Here is a tiny trained network, its code and every weight. The questions are about switching its units off for an input and a class, where a switched-off unit gives its printed mean instead of its output.

import numpy as np


def w(rows, s, z=0):
    codes = np.array(rows[::2]) - 128.0
    scale = np.full(codes.shape[1], s)
    scale[-1] = z or s
    return codes * scale


def f(y):
    return np.maximum(y, 0)


def log_softmax(a):
    a = a - a.max(-1, keepdims=True)
    return a - np.log(np.exp(a).sum(-1, keepdims=True))


def net(x, mask):
    res = np.array(x, float).reshape(1, 6) / 4 @ E
    y = f(res @ A[0][:, :-1].T + A[0][:, -1])
    res = res + np.where(mask, y, B[0][:, -1]) @ B[0][:, :-1]
    return log_softmax(res[-1] @ U[:, :-1].T + U[:, -1])


A, B = {}, {}
E = w([
[171,250,176,177,158,79],'x0',
[126,128,128,128,125,125],'x1',
[127,163,228,83,27,210],'x2',
[226,27,206,191,106,94],'x3',
[123,127,130,133,128,128],'x4',
[134,128,130,118,136,130],'x5',
],0.011)
A[0] = w([
[140,85,41,158,218,8,46],'N1',
[204,62,191,161,97,80,131],'N2',
[139,126,151,93,136,115,39],'N3',
[146,92,21,184,211,59,62],'N4',
[4,254,45,51,134,146,114],'N5',
[103,43,92,109,112,152,47],'N6',
[128,150,217,86,29,222,73],'N7',
[145,115,134,124,104,97,31],'N8',
[182,221,166,215,169,110,44],'N9',
[143,148,225,74,64,188,77],'N10',
[168,197,149,179,163,99,28],'N11',
[163,217,169,132,80,102,101],'N12',
[144,150,177,128,73,217,22],'N13',
[221,60,161,187,88,98,122],'N14',
[140,124,106,124,145,110,2],'N15',
[148,241,185,159,171,36,51],'N16',
[162,84,166,151,127,95,114],'N17',
[104,63,110,93,103,145,35],'N18',
[165,64,183,156,120,73,85],'N19',
[90,40,107,110,120,178,53],'N20',
[198,54,209,162,127,101,136],'N21',
[98,18,86,96,101,190,60],'N22',
],0.0094,0.0042)
B[0] = w([
[11,122,222,145,205,66,215],'N1',
[150,192,72,173,175,196,205],'N2',
[114,117,127,136,118,126,129],'N3',
[26,133,247,152,173,84,209],'N4',
[193,239,32,254,166,246,253],'N5',
[186,69,106,58,51,90,171],'N6',
[18,136,221,148,181,61,225],'N7',
[138,136,111,134,143,133,134],'N8',
[173,42,90,44,40,98,194],'N9',
[64,131,204,161,184,78,206],'N10',
[160,68,99,67,71,102,173],'N11',
[167,31,138,48,88,91,180],'N12',
[47,122,190,146,154,95,180],'N13',
[172,199,93,192,148,197,206],'N14',
[120,126,138,139,147,121,132],'N15',
[212,42,80,28,42,101,204],'N16',
[124,155,93,160,128,174,170],'N17',
[163,86,103,93,98,106,162],'N18',
[136,179,81,162,128,170,182],'N19',
[211,69,87,66,72,80,177],'N20',
[137,183,60,180,164,189,206],'N21',
[198,63,82,28,43,85,196],'N22',
],0.0082,0.016)
U = w([
[137,181,57,200,145,253,176],'0',
[25,118,228,146,159,60,187],'1',
[171,63,78,39,51,90,2],'2',
],0.013,0.0011)

Each question gives the input, the list of numbers given to net, and the class t.
The units are the neurons (one row each of A and B). Each row of codes is followed by its name. A weight is (code - 128) times the scale printed after its matrix; where a second scale follows, it is the last column's (A, B and U).
mask holds one flag per neuron, in row order. A switched-off neuron (its flag False) gives its mean, the last column of its row in B, instead of its output. The means were averaged over made-up inputs and are rounded, as every weight is.
A unit's drop is (log p(t) with every unit on - log p(t) with that unit switched off) / (log p(t) with every unit on - log p(t) with every unit switched off).
The circuit of an input: a set's keep is (log p(t) with only the set's units on - log p(t) with every unit switched off) / (log p(t) with every unit on - log p(t) with every unit switched off). Starting from the 12 units with the biggest drops (on a tie, the unit counted first), units are removed one at a time, each time the one whose removal leaves the highest keep (on an exact tie, the one counted first), for as long as the keep stays at least 0.8.
units of the circuit, in order: the units of the circuit, biggest drop first
unit that matters most: the unit with the biggest drop
k most important neurons: the k neurons with the biggest drops, biggest first
drop of u: that unit's drop, to one decimal
input [7,7,8,-3,5,-4], class 1: unit that matters most : N7
input [6,6,-6,2,-2,-7], class 1: 4 most important neurons : [N1, N4, N22, N20]
input [7,-7,7,8,-8,2], class 0: 2 most important neurons : [N2, N21]
input [8,-1,-7,-2,7,5], class 2: 2 most important neurons : [N16, N9]
input [0,5,6,6,2,-6], class 0: 4 most important neurons : [N2, N21, N14, N1]
input [-1,3,-5,5,-8,1], class 0: 3 most important neurons : [N7, N14, N2]
input [8,4,7,-1,7,-7], class 2: 4 most important neurons : [N16, N9, N12, N1]
input [8,7,0,6,-7,7], class 2: 3 most important neurons : [N16, N9, N5]
input [0,-4,-7,7,-4,-7], class 0: 2 most important neurons : [N14, N2]
input [0,8,5,3,-6,-8], class 1: 2 most important neurons : [N5, N7]
input [4,4,-8,-5,-4,-7], class 1: 2 most important neurons : [N1, N4]
input [-7,6,7,-6,-5,4], class 1: 2 most important neurons : [N7, N10]
input [5,7,4,6,-6,6], class 0: 3 most important neurons : [N2, N21, N14]
input [6,-4,-4,2,-4,3], class 2: units of the circuit, in order : [N16]
input [-6,1,-8,3,5,6], class 1: drop of N1 : 1.1
input [2,-2,-7,-4,-3,2], class 1: drop of N1 : 0.1
input [-8,-3,-7,-5,-2,-8], class 2: drop of N7 : 1.8
